Below is a small trained network, with its code and all its weights. Each question gives an input and a target symbol and asks what happens when units are switched off, that is, made to give their printed mean instead of their output.

import numpy as np


def w(rows, s, z=0):
    codes = np.array(rows[::2]) - 128.0
    scale = np.full(codes.shape[1], s)
    scale[-1] = z or s
    return codes * scale


def norm(h):
    return h / np.sqrt((h * h).mean(-1, keepdims=True) + 1e-5)


def f(y):
    return np.maximum(y, 0)


def softmax(a):
    e = np.exp(a - a.max(-1, keepdims=True))
    return e / e.sum(-1, keepdims=True)


def log_softmax(a):
    a = a - a.max(-1, keepdims=True)
    return a - np.log(np.exp(a).sum(-1, keepdims=True))


def net(x, mask):
    ids = ['ΓΛΦαβηθμπτψ'.index(c) for c in x.split()]
    T = len(ids)
    res = E[ids] + P[:T]
    q, k, v = (norm(res) @ M[0].T for M in (Q, K, V))
    z = softmax(np.where(np.tri(T) > 0, q @ k.T / 2**0.5, -1e9)) @ v
    res = res + np.where(mask[0], z, O[0][:, -1]) @ O[0][:, :-1]
    y = f(norm(res) @ A[0][:, :-1].T + A[0][:, -1])
    res = res + np.where(mask[1:13], y, B[0][:, -1]) @ B[0][:, :-1]
    return log_softmax(norm(res)[-1] @ U[:, :-1].T + U[:, -1])


Q, K, V, O, A, B = {}, {}, {}, {}, {}, {}
E = w([
[98,115,107,64,200,105,132,85,163,97],'Γ',
[67,109,91,58,182,113,167,175,66,198],'Λ',
[86,109,84,85,161,128,153,68,154,106],'Φ',
[223,30,119,125,155,199,93,113,27,75],'α',
[95,64,82,64,162,130,148,129,196,114],'β',
[62,112,76,125,122,118,154,40,132,105],'η',
[159,167,112,19,116,185,127,136,50,2],'θ',
[80,96,73,94,137,151,152,72,162,117],'μ',
[80,52,61,110,118,157,196,125,186,107],'π',
[125,219,220,143,94,57,203,143,167,144],'τ',
[78,140,126,147,221,127,174,101,23,195],'ψ',
],0.016)
P = w([
[138,134,107,137,173,115,169,112,159,80],'0',
[172,151,48,92,120,124,202,79,132,128],'1',
[144,141,108,102,145,136,173,84,152,109],'2',
[169,157,111,64,120,177,176,53,158,140],'3',
[109,67,81,141,87,15,127,153,64,66],'4',
[83,70,230,116,107,188,4,133,158,149],'5',
[51,112,126,214,167,117,76,203,148,44],'6',
[140,88,126,72,83,101,134,99,102,125],'7',
[109,197,91,170,180,171,105,145,123,109],'8',
[143,177,114,96,128,188,125,78,129,158],'9',
[60,92,203,128,92,131,34,117,67,127],'10',
],0.018)
Q[0] = w([
[149,40,132,19,75,108,108,41,93,170],'head 1',
[176,192,69,125,162,254,169,87,146,166],'head 1',
],0.053)
K[0] = w([
[116,72,56,189,150,1,172,222,51,38],'head 1',
[13,91,213,183,172,161,24,229,163,78],'head 1',
],0.048)
V[0] = w([
[81,51,75,165,32,171,197,131,185,163],'head 1',
[30,175,166,187,120,137,136,3,71,149],'head 1',
],0.022)
O[0] = w([
[167,218,143,66,162,254,134,55,189,210,255],'head 1',
[179,68,168,10,37,92,154,17,107,183,197],'head 1',
],0.0093,0.0085)
A[0] = w([
[46,109,140,136,115,143,22,146,59,253,108],'neuron 1',
[108,179,149,168,136,90,151,155,175,233,28],'neuron 2',
[108,138,106,136,151,124,149,98,178,144,1],'neuron 3',
[120,161,127,158,144,109,155,129,178,195,103],'neuron 4',
[135,128,161,119,112,187,56,165,36,147,141],'neuron 5',
[158,211,220,167,63,54,179,175,173,210,148],'neuron 6',
[109,111,101,124,136,110,140,87,157,123,91],'neuron 7',
[165,151,146,102,52,142,82,151,111,62,75],'neuron 8',
[144,103,120,119,125,132,124,109,111,113,170],'neuron 9',
[100,150,118,140,157,125,156,131,151,150,134],'neuron 10',
[150,137,106,141,102,122,95,129,153,89,69],'neuron 11',
[126,121,109,122,129,100,136,82,185,133,54],'neuron 12',
],0.044,0.0085)
B[0] = w([
[50,157,139,103,160,150,106,103,1,157,214],'neuron 1',
[128,103,43,113,109,143,212,139,97,129,174],'neuron 2',
[143,99,97,97,140,73,130,144,93,104,213],'neuron 3',
[117,128,194,144,143,134,79,117,170,109,204],'neuron 4',
[146,136,179,107,101,117,105,167,70,138,198],'neuron 5',
[130,157,193,134,47,56,180,187,141,71,206],'neuron 6',
[135,135,146,89,142,157,132,151,153,150,237],'neuron 7',
[151,199,154,92,112,137,136,148,119,122,166],'neuron 8',
[109,88,115,136,131,113,109,138,120,115,215],'neuron 9',
[128,151,135,140,97,136,118,119,131,162,200],'neuron 10',
[146,105,127,126,123,148,133,86,112,131,155],'neuron 11',
[119,157,128,189,123,126,142,112,123,123,253],'neuron 12',
],0.062,0.016)
U = w([
[82,107,139,119,133,99,215,50,107,159,4],'Γ',
[187,128,100,78,115,97,144,161,117,193,123],'Λ',
[44,112,49,114,75,70,75,142,149,125,96],'Φ',
[81,114,178,97,35,100,177,161,136,102,134],'α',
[162,9,116,152,94,90,111,95,74,93,105],'β',
[110,141,62,152,186,83,171,176,105,106,104],'η',
[120,208,50,101,130,206,152,110,138,13,183],'θ',
[167,137,132,182,52,180,98,137,122,169,140],'μ',
[128,73,141,42,144,162,138,145,145,100,218],'π',
[130,140,170,125,153,106,62,110,141,113,190],'τ',
[34,153,112,165,143,171,141,185,164,119,101],'ψ',
],0.011,0.0035)

Each question gives the input, a string of symbols that net reads in full, and the target symbol t.
The units are the heads (2 rows each of Q, K, V and O) and the neurons (one row each of A and B). Each row of codes is followed by its name. A weight is (code - 128) times the scale printed after its matrix; where a second scale follows, it is the last column's (O, A, B and U).
mask holds one flag per unit, heads first, then neurons. A switched-off unit (its flag False) gives its mean, the last column of its rows in O or B, instead of its output. The means were averaged over made-up inputs and are rounded, as every weight is.
A unit's drop is (log p(t) with every unit on - log p(t) with that unit switched off) / (log p(t) with every unit on - log p(t) with every unit switched off).
The circuit of an input: a set's keep is (log p(t) with only the set's units on - log p(t) with every unit switched off) / (log p(t) with every unit on - log p(t) with every unit switched off). Starting from the 12 units with the biggest drops (on a tie, the unit counted first), units are removed one at a time, each time the one whose removal leaves the highest keep (on an exact tie, the one counted first), for as long as the keep stays at least 0.8.
circuit, biggest first: the units of the circuit, biggest drop first
unit that matters most: the unit with the biggest drop
k most important neurons: the k neurons with the biggest drops, biggest first
drop of u: that unit's drop, to one decimal
input ψ η Γ η η τ μ Φ μ π, target τ: unit that matters most	neuron 4
input π η η Γ π μ θ η Γ η, target β: circuit, biggest first	(head 1; neuron 11; neuron 6; neuron 1)
input Λ η μ μ Γ Φ π μ α β, target θ: circuit, biggest first	(neuron 6; neuron 5; neuron 1)
input π β μ Φ μ Γ ψ π η, target π: 4 most important neurons	(neuron 7; neuron 6; neuron 12; neuron 1)
input Φ μ ψ, target τ: circuit, biggest first	(neuron 4; neuron 6)
input π θ β η μ Γ μ η Γ Γ, target τ: 4 most important neurons	(neuron 6; neuron 4; neuron 3; neuron 1)
input η τ μ Φ, target Γ: circuit, biggest first	(head 1; neuron 6; neuron 12; neuron 5)
input Γ η μ, target π: 2 most important neurons	(neuron 6; neuron 12)
input Λ Γ Γ ψ τ π τ Φ τ β, target ψ: 3 most important neurons	(neuron 12; neuron 7; neuron 6)
input μ μ α, target β: circuit, biggest first	(neuron 6; neuron 9)
input η Φ Λ μ μ, target η: 3 most important neurons	(neuron 3; neuron 12; neuron 6)
input β μ Φ Γ Φ μ Γ, target π: 4 most important neurons	(neuron 6; neuron 12; neuron 1; neuron 4)
input Γ μ η, target π: 3 most important neurons	(neuron 6; neuron 12; neuron 7)
input π θ Γ τ Γ α β Γ Λ Φ, target Φ: 3 most important neurons	(neuron 3; neuron 2; neuron 10)
input μ μ θ Λ Γ μ π, target Λ: 2 most important neurons	(neuron 3; neuron 6)
input Γ η Φ τ η μ π η, target Γ: 2 most important neurons	(neuron 6; neuron 12)
input η π β Φ μ η μ Φ, target τ: most important neuron	(neuron 6)
input Γ η Γ, target π: 3 most important neurons	(neuron 12; neuron 6; neuron 1)
input μ ψ Φ π μ μ θ η, target τ: 3 most important neurons	(neuron 6; neuron 4; neuron 3)
input Φ β π, target η: unit that matters most	neuron 3
input η π μ α μ Γ π μ θ μ, target θ: drop of neuron 3	0.3
input η Λ μ β, target Γ: drop of neuron 6	0.8
input β Φ τ η, target Φ: drop of neuron 11	0.0
